Here is a tiny trained network, its code and every weight. The questions are about switching its units off for an input and a class, where a switched-off unit gives its printed mean instead of its output.

import numpy as np


def w(rows, s, z=0):
    codes = np.array(rows[::2]) - 128.0
    scale = np.full(codes.shape[1], s)
    scale[-1] = z or s
    return codes * scale


def norm(h):
    return h / np.sqrt((h * h).mean(-1, keepdims=True) + 1e-5)


def f(y):
    return y / 2 * (1 + np.tanh(0.7978845608 * (y + 0.044715 * y**3)))


def log_softmax(a):
    a = a - a.max(-1, keepdims=True)
    return a - np.log(np.exp(a).sum(-1, keepdims=True))


def net(x, mask):
    res = np.array(x, float).reshape(1, 5) / 4 @ E
    u = 0
    for l in range(2):
        y = f(norm(res) @ A[l][:, :-1].T + A[l][:, -1])
        res = res + np.where(mask[u : u + 6], y, B[l][:, -1]) @ B[l][:, :-1]
        u += 6
    return log_softmax(norm(res)[-1] @ U[:, :-1].T + U[:, -1])


A, B = {}, {}
E = w([
[97,174,28],'x0',
[149,2,39],'x1',
[196,107,85],'x2',
[138,233,186],'x3',
[76,166,44],'x4',
],0.0081)
A[0] = w([
[104,36,208,72],'L0N0',
[146,213,208,177],'L0N1',
[246,36,76,116],'L0N2',
[162,153,199,3],'L0N3',
[226,138,80,126],'L0N4',
[71,125,140,86],'L0N5',
],0.011,0.0035)
B[0] = w([
[61,148,94,196],'L0N0',
[106,42,177,255],'L0N1',
[120,76,91,254],'L0N2',
[254,106,156,151],'L0N3',
[106,64,195,169],'L0N4',
[154,134,38,131],'L0N5',
],0.0098,0.0057)
A[1] = w([
[163,41,36,251],'L1N0',
[180,202,80,41],'L1N1',
[123,34,171,160],'L1N2',
[254,186,67,95],'L1N3',
[85,210,147,221],'L1N4',
[181,134,142,28],'L1N5',
],0.0085,0.0023)
B[1] = w([
[210,80,191,255],'L1N0',
[177,253,181,113],'L1N1',
[42,146,80,229],'L1N2',
[118,121,85,113],'L1N3',
[126,107,54,172],'L1N4',
[173,149,101,111],'L1N5',
],0.0077,0.0055)
U = w([
[71,205,82,43],'0',
[140,184,248,4],'1',
[143,33,71,249],'2',
],0.018,0.0024)

Each question gives the input, the list of numbers given to net, and the class t.
The units are the neurons (one row each of A and B). Each row of codes is followed by its name. A weight is (code - 128) times the scale printed after its matrix; where a second scale follows, it is the last column's (A, B and U).
mask holds one flag per neuron, layer by layer. A switched-off neuron (its flag False) gives its mean, the last column of its row in B, instead of its output. The means were averaged over made-up inputs and are rounded, as every weight is.
A unit's drop is (log p(t) with every unit on - log p(t) with that unit switched off) / (log p(t) with every unit on - log p(t) with every unit switched off).
The circuit of an input: a set's keep is (log p(t) with only the set's units on - log p(t) with every unit switched off) / (log p(t) with every unit on - log p(t) with every unit switched off). Starting from all 12 units, units are removed one at a time, each time the one whose removal leaves the highest keep (on an exact tie, the one counted first), for as long as the keep stays at least 0.8.
units of the circuit, in order: the units of the circuit, biggest drop first
most important unit: the unit with the biggest drop
top k neurons: the k neurons with the biggest drops, biggest first
k most important neurons of layer l: the k neurons of layer l with the biggest drops, biggest first
drop of u: that unit's drop, to one decimal
input [-5,-4,-4,-3,2], class 0: most important unit	L1N0
input [4,-5,1,-2,-2], class 0: top 4 neurons	[L1N0 L1N2 L0N2 L0N4]
input [-1,1,3,2,8], class 0: 2 most important neurons of layer 0	[L0N1 L0N2]
input [0,1,-6,-3,0], class 0: units of the circuit, in order	[L0N0 L0N2 L0N1]
input [4,-7,-2,-6,-3], class 0: top 3 neurons	[L1N0 L0N2 L1N2]
input [8,-5,8,1,-5], class 1: top 2 neurons	[L0N2 L0N4]
input [-3,0,6,6,4], class 1: top 2 neurons	[L0N2 L1N4]
input [3,-2,-7,-6,6], class 0: top 3 neurons	[L0N1 L0N2 L0N4]
input [0,0,-1,-1,5], class 0: top 4 neurons	[L0N1 L0N2 L1N1 L0N4]
input [3,-3,-7,-7,-7], class 0: drop of L0N0	0.1
